After every row comes roughly how far along a hidden order it lies, from 0 to 15.
(in the rows, 128 means zero)
[143 152 110 124 128 185  36 171 165  94  86 128  95 131  66 179  98  92
 151 126  95 195]	2
[118  80 122 166 194 131  80 118 176 108 130 118 128 137 104  58 139   1
 143 129 143 155]	15
[146 149 119  99 130 149 101 165 108 108 126 125 100 134 119 167 103 166
 135 132 112 152]	2
[150 122 122  73 119 142  87 169 115 141 109 131 109 116 113 242 113 172
 130 116 117 129]	2
[118 109 128 166 179 131  93 104 169 103 150 122 122 127 101  79 138  34
 137 135 130 159]	14
[139 164 115 133 121 174  46 158 161  88 103 122 103 130  71 157  98 110
 148 131  97 194]	3
[119  92 126 151 166 122 107 104 152 126 154 135 140 132 111  37 141  25
 137 122 146 123]	14
[133 115 126 118 143 113  98 125 113 111 166 123 130 126 123  96 118 110
 129 126 138 129]	7
[137 100 119 120 158 135  54 143 143 112 141 133 118 125  92 100 119  70
 140 119 131 138]	8
[123 164 123 151 111 162 125 145 146 123  78 118 126 132 119 140 117 138
 131 134 111 161]	5
[127 113 123 136 151 151  68 138 165 138  99 135 112 114  87 174 135  72
 138 120 116 168]	8
[118  92 126 162 168 121  92 103 164 114 152 125 136 129 105  46 140  13
 137 128 145 133]	15
[142 114 124  94 131 125 118 155  98 136 129 137 127 134 143 118 114 155
 129 119 142 100]	5
[139  94 122 100 169 115  91 141 116 112 164 136 117 137 116 101 124  92
 131 121 139 124]	8
[156 108 117  62 121 146  65 181 112 135 110 140 106 120  96 220 105 156
 136 107 116 124]	0
[137 173 128 108  64 118 165 131  69 124 152 129 147 138 160  82 103 248
 117 129 132  76]	0
[127 149 121 160 165 163  68 133 167  82 141 121 103 130  83 109 120  50
 144 141 107 197]	9
[119 121 124 168 181 134  91 108 171  84 159 119 119 136  99  45 135  14
 142 140 131 168]	14
[140 159 127 107 110 142 120 142 112 124 130 126 113 123 117 185 110 179
 128 130 115 137]	3
[131  70 123 113 206 116  85 138 131 140 127 129 117 120 121 119 143  35
 129 118 149 137]	13
[127 127 125 125 102 164 109 163 157 172  30 125 128 112 113 220 131 147
 126 113 113 142]	4
[131 147 121 132 119 166  75 144 151 128  94 129 114 120  88 172 114 102
 140 124 110 169]	6
[128 143 123 142 133 158 102 145 147 135  91 133 114 129 109 146 121 109
 136 127 111 158]	6
[114 132 129 171 166 130 109  99 167 102 157 121 121 124 106  91 142  48
 135 142 124 174]	13
[122  91 121 148 155 128  80 128 158 120 131 134 132 131 101  48 132  37
 138 121 140 137]	11
[121  65 117 149 192 140  77 151 178 123  88 130 121 138 105  71 140   1
 143 120 139 160]	13
[159 158 120  80 120 153  62 155 108  93 168 137  91 122  87 209  94 162
 143 127 102 162]	0
[114 110 129 166 152 115 103  86 153 108 176 124 146 129 102  21 137  36
 134 132 140 120]	14
[121  91 122 142 155 133  90 133 147 133 106 133 132 130 115  70 135  66
 131 118 139 124]	9
[131 100 119 131 161 146  54 144 163 123 115 138 113 125  85 114 125  47
 143 118 128 159]	8
[154 149 116  82 139 159  73 176 110 100 112 132  85 132 102 209  98 153
 141 128 103 171]	1
[110 108 130 174 157 115 142  97 147 128 144 127 152 141 135   1 142  48
 132 131 152 115]	15
[149 160 123  86  98 141  94 150  94 107 154 135 110 128 114 168  97 209
 131 126 112 129]	0
[124  79 118 148 181 137  63 130 171 114 123 130 124 133  94  58 135   3
 143 120 137 152]	13
[136  37 122  91 216 120  64 164 138 155 103 136 105 119 113 175 144  22
 130 107 146 137]	11
[115  78 131 154 152 112 120 111 152 160 119 134 151 124 130  57 156  48
 128 116 155 103]	14
[130 123 126 118 124 138 112 139 132 147  98 129 129 120 120 166 124 131
 129 119 127 125]	6
[141 141 120 113 101 164  47 138 161 127 111 138 112 109  68 205 110 119
 144 116 104 153]	3
[130 141 120 137 143 163  76 148 158 124  95 133 109 128  87 150 116  83
 140 127 113 171]	7
[116 166 126 182 138 130 130 100 145  81 172 127 134 148 123   1 122  96
 135 147 129 149]	9
[114 112 127 173 157 120 112 102 154 116 151 125 144 132 119  19 142  50
 133 131 144 125]	13
[129  94 122 132 182 123  72 132 145 113 145 131 121 130 102  68 130  39
 137 122 140 140]	11
[112 197 134 178  93 134 165  96 131 108 141 112 144 130 134  70 123 162
 124 148 118 139]	7
[144  80 119  90 179 125  79 164 121 120 131 140 105 131 115 145 123  81
 133 115 139 125]	7
[135 135 115 126 137 178  47 169 168 122  63 123 103 125  84 200 112  91
 144 123 103 186]	4
[138 148 126 106 109 146  98 137 127 143 120 134 119 115 107 179 116 155
 133 123 113 136]	4
[157 128 119  75 132 153  64 177 115 124 109 135  94 124 103 236 105 161
 136 119 110 151]	1
[137  72 127 101 200 112  85 134 121 132 164 140 113 126 123 117 139  58
 131 117 148 125]	12
[115 100 123 163 156 125 123 128 139 124 112 130 140 142 131  17 139  61
 129 128 140 126]	11
[151 160 120  89 127 152  82 164 109  97 144 130  92 129 107 198  97 166
 137 131 105 162]	1
[151 119 118  79 124 140  77 162 104 119 135 135 116 131 114 151  99 144
 137 115 130 112]	3
[130  86 120 120 161 134  73 149 147 136 105 131 123 125 108 123 130  74
 133 115 135 132]	8
[137  69 129  98 190 102  95 130 119 141 165 143 111 118 118 115 141  63
 128 113 149 111]	11
[125 188 126 160 106 155 124 127 139 106 120 124 125 136 115  86 111 138
 135 142 111 163]	6
[145 132 119 109 158 143  53 143 125  87 166 124 109 131  93 110 101  87
 141 128 123 149]	6
[120 140 129 158 136 140  98 108 160 118 135 127 126 118 100 124 135  88
 134 134 118 166]	9
[122  86 130 145 173 111 100 117 133 143 139 129 136 125 125  80 143  85
 128 121 154 124]	14
[133 109 117 130 162 162  52 152 168 125  90 138 101 122  84 169 123  39
 146 119 115 180]	8
[131 162 119 144 126 169 100 148 155 115  93 128 111 135 102 132 112 105
 140 133 109 179]	5
[140 156 117 139 146 168  55 145 159 101 119 135 104 133  81 116 106  77
 149 130 110 185]	6
[130 166 121 143 106 167  93 147 150 113  94 122 119 130 100 145 108 123
 138 132 107 166]	4
[147  98 117  76 137 149  87 190 114 141  72 129 108 128 121 170 108 154
 130 111 122 125]	2
[115 105 130 158 151 136 108 127 168 142  98 128 119 117 109 153 149  67
 129 128 122 162]	10
[133 144 123 123 113 154  98 143 143 125  98 135 119 124 106 159 117 133
 137 124 113 148]	5
[126  69 129 109 186 109 105 134 122 150 127 129 121 120 130 130 147  69
 122 116 151 113]	12
[114  91 126 150 148 128 104 122 159 146 104 133 136 123 114  94 147  68
 130 120 137 129]	10
[127  75 121 136 178 128  74 138 151 127 122 136 128 128 105  71 136  39
 133 118 141 135]	11
[120 173 123 167 133 154 114 131 150  99 117 121 121 139 113  82 117 107
 136 142 110 173]	7
[130  79 125 116 193 115  91 139 129 126 144 129 118 126 123 105 136  81
 128 121 145 130]	11
[119 111 126 168 180 134  89 107 179  93 149 122 114 126  93  91 139  15
 140 138 125 174]	13
[148 144 118  92 124 166  78 175 129 118 101 132  90 123 103 237 106 161
 137 124 100 165]	0
[137 127 123 102 103 163  99 159 137 155  80 138 116 114 106 242 121 155
 133 115 109 143]	3
[119  82 126 157 160 119  88 108 165 127 140 130 139 127 110  50 141  22
 136 121 145 126]	14
[137 103 126 115 204 107  90 124 114  94 204 141 109 140 121  48 125  59
 138 129 144 134]	11
[145 148 117 108 122 164  80 164 141 118 103 135 100 128  94 191 104 134
 143 126 103 169]	2
[154  61 119  59 159 132  45 170 120 155 120 147 106 114  91 218 119  96
 136  98 137 114]	6
[138  67 121 103 200 124  53 150 134 143 137 132 109 122 102 135 132  39
 135 115 142 142]	10
[120 111 124 157 129 125  93 114 152 112 149 134 136 133 107  31 131  61
 135 128 137 132]	10
[147 117 108 106 135 191  27 187 173 125  44 138  89 126  68 230 106  86
 150 114  97 196]	2
[148 130 122  85 135 148  75 165 116 123 109 129 104 121 107 223 108 151
 134 122 115 140]	3
[131 168 120 142 110 166  73 144 158  98 112 112 118 124  85 150 107 125
 138 133 102 170]	4
[138 114 121 103 153 128 112 159 109 118 135 126 117 137 135 110 116 133
 129 124 135 117]	6
[133 144 121 123 101 160 100 152 144 135  86 135 116 126 106 180 115 145
 135 123 109 152]	3
[144 162 120 107 105 152  96 159 130 109 117 132 101 127 107 195 105 176
 135 130 101 153]	1
[159 170 114  90 140 163  58 173 109  72 154 135  80 139  95 177  83 150
 145 133  99 176]	0
[135 149 120 128 105 162 102 158 145 136  76 134 115 128 107 175 114 138
 137 125 100 156]	3
[143 108 113 129 202 139  28 144 151  62 174 133  97 144  76  42 107  13
 152 131 129 178]	9
[145 136 121  90 125 156 106 184 119 132  70 129  95 125 122 254 112 179
 127 123 108 161]	0
[129 165 128 137 109 146 126 130 126 126 132 130 126 130 122 120 116 149
 132 132 116 139]	5
[116  84 127 146 139 117 101 112 150 150 126 136 144 119 116  77 144  80
 127 115 142 108]	10
